Each row comes from the steps of one path. Every step used is in the known rows, and no mark comes twice. Write the path behind each row, first mark first.
Each row is shifted at random along 5 fixed directions that mean nothing.
Known rows
nivug -> diguz -> kitas -> tezorig -> zeri: [99,-227,19,-78,129,-35,245,508,53,-60,-85,-249,-82,110,91,192,37,-5,124,11,16,19,-1,-80,-281,228,-26,-70,142,-50,-276,-129,-190,115,126,104,122,-9,-5,-146,-121,80,211,-100,-54,120,-88,-22,40,-225,4,15,-8,96,201,130,-30,202]
sada -> lagez -> gitot -> zeri -> nosal -> dosu: [72,-56,92,-29,2,-101,-437,187,-102,317,28,22,59,-48,-21,-202,-27,96,60,-41,-154,-146,47,-53,-112,163,52,119,179,127,9,-230,-14,-371,-157,-162,-54,10,126,-136,202,-4,-153,-177,80,-70,306,141,-147,-305,74,-66,-69,-132,21,-197,33,-17]
nosal -> gitot -> tezorig -> zileben -> dosu -> lagez -> sada -> zeri: [52,28,37,-41,79,-27,65,259,-11,205,44,-153,-26,-9,22,38,-50,35,114,-64,-61,-10,-87,-43,-121,-32,8,45,199,4,-156,-203,-132,-622,-206,-21,17,-73,-18,2,111,-147,-93,-77,-78,1,152,266,71,-118,-71,62,-33,-130,123,-139,-27,-160]
diguz -> nivug -> tezorig -> zileben -> dosu -> zeri -> nosal -> gitot -> sada -> lagez: [-132,-140,49,30,-57,-114,-18,-65,-35,64,-9,230,120,-144,25,-130,-92,19,-88,13,176,-65,93,94,-39,-166,-30,17,-17,-68,-93,-120,0,-141,8,-13,27,-147,-36,-85,3,53,54,-90,96,100,-226,-11,147,363,60,-10,271,221,35,4,45,-12]
dosu -> nosal -> kitas -> zeri -> lagez: [27,41,-56,-32,23,-26,136,129,4,-4,-67,0,-52,65,43,-16,147,126,104,4,-65,73,77,10,-158,105,76,-20,168,5,-162,-205,-110,-91,56,-22,63,-46,-40,-80,66,28,126,-168,-62,-148,46,-70,-1,-108,32,-93,66,-89,-131,126,-84,269]
lagez -> dosu -> zeri -> tezorig -> gitot -> sada: [-50,158,-235,-28,-188,-118,-103,-276,-2,40,-47,515,-8,-29,188,-311,265,-26,100,62,167,-94,26,60,-139,73,12,-87,133,39,33,-173,17,-126,-213,-126,-42,-97,-199,-109,51,139,107,-49,97,-309,-36,-290,-93,-69,-31,-74,-127,-152,137,-7,-167,263]
dosu -> lagez -> gitot -> sada -> zeri -> nosal -> kitas -> nivug -> tezorig -> zileben: [83,-186,170,-65,-68,40,-26,193,-167,94,-138,-36,151,3,59,-2,78,7,102,20,145,-8,20,-28,-215,3,-144,135,-55,37,-176,-298,-73,-225,-260,-43,81,32,490,-170,159,-16,226,-340,-158,146,-24,-90,-78,-73,104,155,-106,158,184,-336,104,-192]
nivug -> tezorig -> zileben -> dosu: [87,324,-148,24,24,67,72,160,95,-72,-141,68,-59,45,-136,216,164,120,120,-28,82,259,-269,-116,50,104,237,-267,-221,110,-200,-318,-25,-133,-9,143,-64,81,265,170,160,-254,37,-8,-142,39,110,-124,-350,-63,-173,374,-178,-44,90,-431,-46,-351]
dosu -> gitot -> zeri -> tezorig -> zileben -> nivug -> diguz: [-97,251,0,-90,-27,-43,-79,-38,-46,193,-75,196,40,-87,-85,34,190,50,30,36,55,-13,84,-58,-101,61,81,2,-49,63,-132,-225,-7,-215,23,-23,-36,-2,-81,-46,71,69,87,-144,-20,-96,54,55,-16,47,0,96,-88,133,19,-207,-21,79]
nosal -> gitot -> dosu -> zeri -> tezorig -> zileben: [-69,206,-93,98,-57,62,115,-115,138,-142,-162,35,55,50,-68,132,-41,-9,-151,-18,166,250,-85,33,124,-238,54,-236,-291,22,-41,-163,31,-283,-44,108,-11,-80,253,176,138,-199,128,127,-109,180,-227,-40,66,362,28,257,-259,375,38,-229,47,-308]
zileben -> nivug -> tezorig -> gitot: [-128,207,-155,5,-69,-136,30,-236,24,119,86,389,-37,-67,-35,-293,75,56,-18,-17,50,-117,90,6,-1,-89,143,-87,187,-41,-99,-72,-1,-177,122,-24,-67,-69,-264,1,-60,99,-85,93,126,-214,-2,38,-18,175,-85,-55,139,-150,-72,113,-188,185]
kitas -> nivug -> tezorig -> zeri -> dosu -> gitot -> sada -> lagez: [30,241,-181,-30,-52,-71,-135,16,64,-1,-67,347,-39,45,191,-64,226,151,106,-8,39,121,17,-24,-126,246,32,-203,47,2,-61,-235,-177,-251,-32,-3,-70,-10,10,-104,134,-117,118,-68,22,-164,28,-118,-192,-116,-33,148,-23,74,117,-82,-118,84]
lagez -> sada -> zeri -> tezorig -> gitot -> dosu -> nosal -> kitas -> nivug -> diguz: [-100,-89,57,-34,45,-66,-35,-55,-166,274,-30,298,162,-184,147,-238,-81,-16,41,-45,-25,-173,62,-105,6,-7,-155,71,201,62,70,-311,134,-289,-127,-115,-60,69,113,-95,160,-68,-61,-75,12,-100,95,69,-99,91,17,291,1,303,-42,-124,94,-110]
nivug -> lagez -> sada -> zeri -> tezorig -> zileben -> dosu -> gitot: [-98,-59,59,0,28,-94,-231,-165,-122,318,103,207,118,-195,106,-303,-129,58,-89,-51,-27,-179,57,-31,42,-125,-170,10,163,-16,-24,-146,119,-245,-142,-110,-106,-103,-21,-21,18,6,-200,44,72,-33,58,194,-98,184,5,80,151,103,-39,-25,-12,-66]
zileben -> dosu -> lagez -> sada -> zeri -> nosal: [97,156,-133,34,-53,53,-44,-101,-8,8,-59,287,2,-66,-122,-139,63,21,32,-59,46,185,-85,-41,50,-118,53,-191,-4,154,-57,-200,192,-127,-38,-32,17,-77,6,16,46,-32,-3,-72,-33,-54,74,-102,-108,118,-54,-22,-216,34,-31,-115,-81,-189]
dosu -> nosal -> kitas -> zeri -> tezorig -> gitot -> sada -> lagez: [1,-40,77,8,-15,-39,-58,74,-106,107,-111,100,138,-22,9,21,15,75,63,-13,28,16,90,-48,-25,153,25,19,-97,80,87,-283,85,-208,-173,-46,3,145,289,-71,228,-110,115,-237,-99,-13,47,28,-66,-15,46,336,59,138,-30,-286,95,-114]
kitas -> nivug -> tezorig -> zileben -> dosu: [-26,289,-287,65,-4,-18,139,-150,172,-80,68,258,-88,14,135,-129,28,2,-117,-40,26,133,-39,49,91,-151,16,-282,201,-104,-151,-104,-100,-187,159,91,-71,-215,-258,94,-125,-85,-27,173,43,-32,-158,9,44,338,-112,-108,-51,47,-20,207,-218,62]
kitas -> zeri -> gitot -> sada -> lagez -> dosu -> nosal -> tezorig -> zileben: [102,306,-330,150,72,7,-110,166,278,-38,19,-35,-131,25,-35,-14,-63,103,-177,-43,-139,280,-81,44,75,-19,121,-360,171,37,-98,-166,-177,-411,3,112,-66,-287,-139,23,37,-279,-102,48,-58,127,-80,94,-35,6,-185,77,-152,93,-10,97,-201,-39]
diguz -> kitas -> nivug -> lagez -> gitot -> zeri: [-3,-13,-87,-86,-128,-63,-311,-91,-21,-7,-24,361,73,-45,290,-219,168,-70,51,-26,107,17,22,0,-64,320,31,-142,44,-3,-74,-172,52,2,-68,-83,-19,15,16,-51,-17,94,171,-4,96,-158,-89,-173,-107,50,24,61,-74,29,22,-4,-83,181]
kitas -> zeri -> dosu -> nosal -> gitot -> tezorig -> zileben -> nivug: [25,-1,159,-84,43,74,-35,310,-135,178,-167,-57,125,-10,95,279,27,-26,63,-57,103,123,65,2,-9,5,-54,32,51,53,-108,-237,-59,-432,-113,13,10,174,398,-30,196,-103,151,-272,-73,147,22,139,74,47,-2,284,131,279,41,-480,157,-212]
zileben -> dosu -> nosal -> gitot -> sada -> zeri -> lagez: [65,-72,63,2,98,28,20,58,-22,78,-14,-170,25,-66,-117,107,-172,77,-76,-58,2,132,97,13,-5,-203,-80,-10,84,51,-88,-58,-76,-250,39,43,152,-105,-24,74,5,34,-2,-191,-8,174,-35,226,161,159,40,-28,178,301,-92,-75,38,-71]
dosu -> gitot -> zeri -> nosal -> zileben: [40,307,15,-59,102,14,-153,263,54,190,-15,-235,-55,-11,-207,156,51,152,-17,-6,-193,70,22,-49,-92,84,148,99,79,50,-125,-237,-155,-347,97,5,20,-142,-56,-15,90,-47,-37,-202,-88,6,168,190,-34,-192,-26,-105,-102,20,-90,-82,-57,13]
lagez -> sada -> zeri -> dosu -> gitot -> tezorig -> zileben -> nivug: [-76,209,-170,4,-30,-55,-105,-150,-4,170,28,375,-17,-154,65,-310,88,-22,63,-21,11,-20,-39,-10,-84,-74,-18,-70,271,78,-111,-148,16,-361,-142,-64,-98,-118,-208,-85,29,-50,-86,41,32,-190,60,-12,-50,73,-107,174,-117,-16,9,23,-124,48]
lagez -> gitot -> tezorig -> zeri -> nosal: [-133,-152,33,-52,-111,-72,-53,-95,-162,249,-16,210,84,-3,344,-307,6,-204,18,-39,104,-272,170,108,-211,-169,-134,325,321,-80,-36,-39,11,-267,-266,-128,-49,-14,-122,-218,-70,184,5,-72,35,-53,-45,16,173,-17,32,-196,137,-8,115,-98,27,149]
zileben -> nivug -> diguz -> kitas -> zeri -> tezorig -> gitot: [61,284,-323,-22,-80,-69,64,116,211,-205,-136,320,-180,115,-169,-11,334,47,169,3,128,273,-92,-75,-136,281,382,-472,13,114,-346,-208,-53,8,250,126,41,4,-183,-40,-40,-30,206,21,29,-177,-36,-303,-180,-59,-171,191,-348,-113,55,55,-262,245]
zeri -> tezorig -> zileben -> dosu -> nosal -> kitas: [-54,3,87,-12,139,38,29,0,-94,282,-38,-93,89,-14,4,47,-153,-10,-112,-69,-14,-71,31,-25,42,-258,-73,129,125,16,-80,-190,47,-189,83,13,-18,0,88,64,34,-33,-110,-74,-140,105,44,310,131,197,7,31,149,133,-55,-141,30,-196]
zeri -> tezorig -> zileben -> nivug -> kitas: [-73,17,-63,37,-14,16,62,-68,44,15,-92,64,-35,107,-41,-62,32,-8,-58,31,148,31,31,18,-110,-241,75,-49,100,-1,-305,-53,-26,29,126,89,2,-69,0,-49,-99,47,96,46,-79,115,-154,15,84,211,-8,102,-71,18,44,31,-109,75]
zileben -> dosu -> nosal -> kitas -> tezorig -> gitot -> zeri -> lagez: [73,-151,157,-164,-14,16,76,174,-203,97,-196,40,100,17,155,143,126,-15,205,-21,192,22,99,-29,-213,18,-81,159,101,65,-181,-241,-66,-199,-141,-40,145,184,216,-99,60,203,338,-388,-66,-16,53,20,114,-54,144,81,207,82,21,-369,122,24]
diguz -> nivug -> tezorig -> zileben -> dosu: [33,-68,-67,19,28,-38,148,228,107,-78,-27,-29,-80,-37,26,80,-7,15,-2,-10,112,109,-123,32,-61,-115,85,-47,111,-51,-272,-56,-159,20,126,107,89,-186,-133,-1,-102,-6,99,-21,-9,151,-157,-108,65,104,-61,-160,118,37,81,87,-65,54]
sada -> lagez -> dosu -> gitot -> zeri -> nosal -> tezorig -> zileben: [79,-63,-106,107,-92,-17,24,183,104,-61,-118,-72,-49,22,-35,-159,-17,-47,-51,44,89,136,-14,30,-166,-165,-35,-91,108,66,-179,-179,-144,-288,-242,44,40,-252,92,-124,8,-68,135,-30,-81,195,-118,-60,126,-33,69,-42,-344,12,174,-32,-75,-16]
dosu -> lagez -> sada -> zeri: [-9,-77,0,-6,-174,-34,-6,-133,-131,13,-20,398,97,-85,103,-285,168,-16,146,45,104,-40,-4,-28,-93,21,-89,-33,-63,61,28,-147,163,-46,-293,-164,-32,19,102,-149,110,49,112,-65,13,-192,40,-264,-143,19,50,81,-161,-72,81,-43,0,-19]
dosu -> zeri -> nosal -> tezorig -> gitot: [-218,239,-80,-70,-139,-80,-21,-147,-83,190,-58,440,82,-21,38,-191,168,25,112,15,63,-138,122,6,-67,87,104,42,10,7,95,-258,74,-347,-58,-121,-121,113,17,-115,187,-21,-22,-46,16,-341,115,-129,-47,-23,-36,201,8,-147,-99,-181,-36,59]
gitot -> tezorig -> dosu -> lagez -> sada -> zeri -> nosal -> zileben: [-109,326,-223,115,52,5,-90,-67,91,255,117,143,-52,-111,113,-228,-184,109,-82,-82,-200,-4,23,-18,46,-134,9,4,307,-23,-9,-218,47,-413,-115,-55,-121,-285,-362,25,1,-175,-278,122,-187,-113,83,232,138,43,-133,-82,-110,-189,-145,147,-203,-114]
nosal -> kitas -> nivug -> lagez: [13,-74,42,-72,38,-37,39,22,-29,-34,-25,-12,25,62,113,-53,14,124,79,-31,11,-23,27,-20,-86,190,-14,-21,93,-56,-143,-156,-111,-94,64,-4,43,23,168,-31,63,-57,110,-55,-8,-64,-2,88,-7,-10,103,32,59,-30,-46,74,-8,86]
diguz -> nivug -> kitas -> tezorig -> dosu: [-49,110,-65,2,152,-71,-108,72,33,220,89,161,8,-139,108,-23,-159,105,-57,-84,-118,-91,-63,-56,123,170,127,-16,139,-15,132,-110,57,-69,114,-50,-44,-83,-185,42,45,-121,-161,11,40,-107,47,158,9,28,-77,-75,210,2,-128,106,-74,-47]
nivug -> diguz -> kitas -> zeri -> lagez: [50,-414,213,-140,159,-28,62,403,-107,135,-29,-310,52,-37,89,132,-54,8,25,3,-47,-99,138,-69,-204,165,-212,31,164,-63,-241,-103,-108,137,167,27,124,9,72,-150,-108,180,102,-188,7,162,-80,167,122,-107,102,-40,180,258,81,136,88,217]
zeri -> gitot -> sada -> lagez -> dosu -> nosal -> tezorig -> zileben -> nivug: [-43,482,-310,79,-53,-11,-275,-242,129,-5,-93,447,-12,-89,-130,-194,113,100,-50,-1,30,196,-90,-17,79,75,233,-340,-114,187,-5,-270,-30,-342,-100,20,-138,-29,-48,53,213,-241,-94,-5,-32,-174,73,-47,-179,52,-164,426,-125,-7,-67,-225,-147,-260]
sada -> zeri -> lagez -> gitot -> dosu -> nosal -> kitas -> tezorig: [68,26,-114,41,18,14,-28,109,77,31,-44,-19,-36,68,79,-84,22,79,3,-6,-43,177,18,-6,-140,-82,-45,-105,177,45,-215,-167,-109,-189,-16,7,57,-143,8,-55,31,-39,73,-36,-62,17,-3,-87,-44,-36,70,2,-226,123,-113,90,-42,118]
kitas -> tezorig -> gitot -> sada -> zeri: [-36,16,16,-13,92,-103,-193,66,-32,315,210,38,64,-64,222,-43,-195,-2,-59,-36,-137,-231,135,13,5,47,-170,100,277,-121,171,16,-64,-381,-98,-84,-80,-32,-206,-89,-54,4,-177,-40,68,-65,50,305,75,-5,-39,72,256,-10,-23,91,-20,42]
kitas -> tezorig -> dosu -> zeri -> lagez -> sada: [-3,-31,61,15,211,11,-53,232,-26,416,128,-170,28,-34,175,47,-330,46,-175,-119,-250,-130,109,-49,70,-201,-220,73,443,-103,60,-111,-3,-364,-58,-57,-62,-174,-44,-12,-51,-16,-209,-53,-106,130,92,427,101,-1,-7,-243,212,118,-67,132,-64,-44]
diguz -> kitas -> tezorig -> zileben -> dosu -> zeri -> gitot -> sada -> lagez: [89,58,-66,-66,18,-38,-196,142,21,57,-26,137,51,19,136,24,135,-34,54,-1,89,85,-30,-17,-140,233,-29,-192,5,41,-115,-201,3,-130,-96,8,11,24,23,-91,-19,59,169,-136,-9,-28,-68,-3,4,36,-16,268,-4,25,145,-85,-74,3]
dosu -> lagez -> gitot -> sada -> zeri -> nosal -> kitas -> tezorig -> zileben -> nivug: [-27,-2,100,-26,-58,6,-96,-85,-183,237,5,197,185,-71,13,-171,-14,-37,-10,-18,75,-118,95,20,-90,-101,-124,104,22,37,-44,-225,88,-317,-215,-120,-17,-3,210,-121,92,40,28,-262,-69,-25,21,84,16,155,72,57,-7,60,15,-197,41,-175]
gitot -> zeri -> tezorig -> zileben -> dosu -> nosal -> kitas: [-129,189,-173,58,-27,2,-33,-256,49,84,-22,222,3,-19,78,-129,-7,33,-112,-8,46,27,84,58,-18,-219,68,12,132,6,-170,-147,45,-101,122,4,-45,-174,-250,33,-76,83,32,63,-74,-20,-125,111,159,304,15,-57,-6,73,-127,67,-103,164]
gitot -> dosu -> nosal -> zileben -> nivug -> diguz: [-36,125,112,-105,69,-12,232,156,-156,84,-48,38,48,-178,-58,84,156,103,142,53,19,-40,108,-22,-188,32,-105,148,139,61,-240,-304,-135,-125,-27,-24,82,29,-97,-37,66,199,147,-366,-26,-137,102,11,114,-12,72,-21,168,51,-59,-179,73,70]
nivug -> kitas -> tezorig -> zeri -> dosu -> lagez: [-35,356,-286,75,-9,35,45,-195,106,-71,-121,419,-20,83,118,-92,109,129,-23,-23,71,161,-98,-52,42,89,172,-322,-170,47,20,-222,108,14,62,19,-126,-4,81,54,106,-174,77,144,-76,-157,-85,-84,-144,114,-42,235,-148,68,-45,-41,-132,-128]
tezorig -> dosu -> nosal -> zileben -> nivug -> kitas -> zeri: [-104,382,-154,66,4,2,117,-71,20,60,-20,273,41,-98,-29,-35,-35,121,-8,-92,27,108,-48,-46,182,68,164,-157,-46,96,99,-279,70,-291,-94,-9,-62,8,59,157,179,-221,-14,-30,-55,-137,23,32,-4,234,-111,278,13,37,-161,-249,-106,-240]
nivug -> kitas -> tezorig -> zileben -> dosu -> nosal: [66,128,-154,12,44,-3,292,117,75,-125,-92,69,-97,68,54,26,150,31,82,49,123,100,-58,-6,-178,13,87,-138,111,-2,-255,-161,-88,9,-10,93,55,-77,-79,-37,-87,63,232,-83,-44,-8,-136,-101,55,54,-37,75,-44,-72,73,20,-142,119]
zeri -> dosu -> gitot -> tezorig -> zileben -> nivug -> lagez: [-71,339,-28,-116,-16,10,-241,-109,-85,190,-166,294,65,-145,84,14,217,63,76,-5,118,67,-2,-43,-57,98,-1,-57,-72,92,-108,-261,-41,-271,-97,-27,-91,95,89,17,175,-47,48,-117,-93,-188,99,35,-17,-31,-19,274,27,41,-3,-379,-1,-168]

Write each row's path
[217,-39,-71,47,-44,11,-96,315,49,-150,-177,-55,-51,95,-60,125,183,118,212,60,95,228,-95,-23,-258,266,73,-152,-33,162,-234,-285,-145,-118,-299,65,81,-12,256,-143,151,-119,277,-326,-158,107,25,-209,-219,-317,-8,303,-239,-81,239,-271,-31,-14]
gitot -> sada -> lagez -> dosu -> nosal -> kitas -> zeri -> tezorig -> zileben
[-106,157,-58,-70,10,-111,-143,-141,-99,332,71,235,30,-119,123,-326,68,95,17,-54,-47,-207,69,24,-132,0,-7,91,308,-28,-194,-293,2,-353,-91,-109,-85,-120,-208,-38,19,87,-163,-75,10,-230,126,179,13,-31,-18,-165,139,-222,-85,-47,-116,144]
nivug -> lagez -> gitot -> tezorig -> zileben -> dosu -> zeri -> nosal -> kitas
[-50,-37,45,-40,-60,-33,-52,18,-84,91,-46,47,47,-69,-37,-123,48,55,84,13,184,-51,37,48,-198,-25,-59,70,126,57,-261,-160,-164,-267,-159,8,77,-81,115,-109,10,23,128,-198,-27,26,-65,11,61,105,39,248,78,-25,48,-181,-56,35]
tezorig -> zileben -> nivug -> lagez -> dosu -> gitot -> sada -> zeri -> nosal -> kitas
[54,417,-161,-124,109,18,-271,130,26,274,27,267,-4,-29,31,67,207,158,104,-116,-163,154,-158,-169,76,415,189,-305,52,108,-64,-461,36,-272,161,-18,-99,84,23,151,186,-207,-137,-77,-61,-293,295,89,-348,-117,-177,240,-45,-84,-121,-184,-180,-108]
diguz -> kitas -> nivug -> tezorig -> zileben -> dosu -> zeri -> lagez
[66,500,-307,-11,-32,-109,-170,-27,165,31,-1,347,-156,26,-23,-170,311,220,200,-6,-144,109,-169,-62,-113,287,297,-284,49,107,-96,-333,-78,-428,-25,-105,-99,-114,-234,8,254,-149,-113,68,21,-487,302,-195,-335,-322,-127,-18,-329,-372,9,69,-241,64]
nosal -> gitot -> dosu -> lagez -> sada -> zeri -> tezorig
[-28,281,-185,17,10,52,67,25,136,-72,-166,49,-76,-30,-10,19,93,20,-86,10,97,222,-12,40,-60,-230,67,-102,108,61,-265,-147,-206,-230,67,121,39,-132,-96,9,2,-3,134,-15,-122,60,-128,-60,182,122,-54,111,-23,165,-44,-87,-99,-35]
zeri -> gitot -> dosu -> nosal -> tezorig -> zileben -> nivug
[-55,191,-36,-125,3,-29,-26,-17,-89,228,34,319,46,-14,204,-47,192,90,86,-27,4,-25,55,-28,-44,61,-80,-83,208,-50,-138,-285,-95,-312,39,-57,-81,43,-24,-19,75,6,-1,-125,45,-211,120,58,-96,78,-22,28,151,-12,-35,-108,-79,80]
kitas -> nivug -> tezorig -> zileben -> dosu -> zeri -> lagez
[20,-11,29,-129,-51,10,-250,18,-129,126,-65,271,153,-88,295,-49,102,-141,89,-90,157,37,-57,-50,-4,268,-61,-92,4,37,-65,-274,103,-183,-213,-42,-25,159,196,31,48,-28,121,-117,-17,-65,-1,-6,-57,89,-27,275,0,73,83,-359,23,-183]
diguz -> kitas -> nivug -> lagez -> gitot -> tezorig -> zileben -> dosu
[-101,13,-40,-33,-28,-41,-166,-66,-33,109,-45,264,125,42,350,-113,-47,-131,-33,-76,80,-94,93,56,-25,130,-31,-19,30,-75,106,-139,113,-154,-36,-80,-72,50,51,-66,-10,53,57,67,43,-122,-116,-2,64,187,32,116,146,108,11,-4,-9,-37]
diguz -> kitas -> tezorig -> zeri -> nosal -> gitot -> dosu
[-25,-226,58,-75,46,-97,121,209,-90,133,-18,105,20,-100,199,-95,31,31,84,-27,54,-99,18,39,-182,-64,-39,110,345,-82,-301,-206,-132,-114,29,-43,59,-131,-97,-149,-43,127,96,-204,34,-25,-51,-38,38,61,16,-228,382,-1,12,139,-23,221]
diguz -> nivug -> tezorig -> zileben -> dosu -> nosal -> kitas -> zeri -> lagez -> sada
[78,280,-24,-25,-2,48,-122,151,-25,206,0,31,-8,-7,-230,-51,101,103,-7,-41,-132,86,-36,-53,-61,-65,172,8,102,124,-208,-336,-28,-352,8,-74,-10,-112,44,2,129,-21,-55,-240,-108,-63,230,107,-122,-121,-28,-240,-220,-116,-86,-150,-100,-103]
dosu -> lagez -> gitot -> zeri -> nosal -> zileben -> nivug
[66,11,24,-67,-69,48,119,171,-10,-91,-153,40,42,41,144,189,148,-44,64,12,236,189,-2,-9,-88,-23,-71,-68,-13,-32,-238,-193,-138,-203,-93,98,70,9,257,-30,2,3,358,-167,-45,207,-168,-96,19,164,37,139,-83,290,187,-307,42,-55]
kitas -> nivug -> tezorig -> zileben -> dosu -> gitot -> zeri
[-130,207,-207,-28,-27,-64,212,-49,27,77,-1,308,2,-71,96,-240,65,-76,-5,-37,83,-48,-11,24,-108,-38,15,-199,177,-41,-254,-255,-111,-385,41,-4,-123,-101,-112,-34,-2,-40,-38,67,-20,-208,-67,37,128,161,-90,28,-53,-120,42,93,-147,41]
nosal -> tezorig -> zileben -> nivug -> diguz -> kitas -> zeri -> dosu -> lagez -> gitot
[-13,84,25,-59,63,-51,-408,139,-64,293,-18,193,61,-243,45,-35,-8,128,-33,-73,-113,0,-55,-53,81,139,133,51,99,103,-6,-261,-17,-145,44,-112,-37,-42,-30,42,191,-71,-137,-169,21,-101,196,37,-179,-155,-40,-127,200,107,-181,-180,22,-52]
diguz -> nivug -> lagez -> gitot -> zeri -> dosu -> nosal
[-29,-73,62,-157,89,-57,-18,154,-159,300,8,188,39,-32,70,-80,60,23,123,-59,-10,-159,116,-78,-170,172,-33,-14,312,45,-188,-232,-43,-122,103,-77,15,88,-70,-108,-19,162,-14,-209,85,-180,165,174,-38,-87,9,-44,225,-19,-7,-17,-56,168]
zileben -> nivug -> diguz -> kitas -> tezorig -> zeri -> lagez -> dosu
[-14,-28,43,-8,140,66,189,287,-14,125,-50,-168,29,-107,-105,160,-106,-45,-116,-59,35,101,-7,-29,17,-185,-86,-82,157,55,-243,-167,-114,-149,159,132,69,-65,76,49,-62,-54,41,-124,-110,244,-134,223,222,266,-54,180,108,343,-16,-100,-21,-97]
tezorig -> zileben -> nivug -> diguz -> kitas -> zeri -> dosu -> nosal
[-82,-250,184,-121,-29,-114,-122,120,-222,245,29,197,135,-60,402,-230,3,37,140,0,43,-238,208,2,-180,79,-262,203,401,-98,-106,-220,-126,-293,-236,-182,-16,47,102,-233,71,112,91,-196,97,-128,81,10,-4,-19,104,24,252,-15,30,-21,24,153]
kitas -> nivug -> lagez -> sada -> zeri -> tezorig -> dosu -> nosal -> zileben
[36,419,-254,-18,117,-40,-238,176,197,177,10,118,-87,25,-12,0,29,166,-16,-133,-218,143,-113,-127,116,372,316,-305,107,41,40,-388,-9,-339,234,15,-66,-100,-20,135,172,-285,-182,98,-52,-190,161,68,-241,-128,-208,83,-153,-44,-106,45,-275,-70]
diguz -> kitas -> nivug -> tezorig -> dosu -> zeri -> nosal -> gitot
[62,65,-107,-27,-30,-5,-144,162,51,1,-25,74,-36,35,110,-51,23,36,65,-47,62,124,-3,30,-129,63,-15,-123,251,-8,-280,-191,-234,-408,-74,50,11,-85,48,-81,3,-116,58,-125,-6,47,1,-38,-77,-46,-65,119,-83,2,40,-126,-91,11]
kitas -> nivug -> lagez -> gitot -> sada -> zeri -> nosal -> tezorig -> zileben -> dosu
[104,38,-149,3,53,27,172,202,151,-117,-131,-124,-119,255,51,22,47,127,50,-83,-13,204,-121,-51,-147,35,152,-171,146,-20,-322,-241,-245,-203,140,119,54,-90,230,1,65,-209,141,11,-137,83,-24,-7,-155,-131,5,-22,-181,61,33,70,-118,47]
nosal -> kitas -> nivug -> tezorig -> zeri -> lagez -> gitot
[112,12,79,-25,23,85,153,166,33,-208,-106,-290,23,81,-184,252,-6,73,34,21,169,303,-42,9,-151,-114,-86,-105,-173,37,-334,-111,-209,-187,-50,140,166,-60,232,34,3,-35,280,-245,-77,261,-142,39,82,162,102,195,-135,257,66,-180,102,-201]
nosal -> zileben -> dosu -> gitot -> sada -> zeri -> lagez
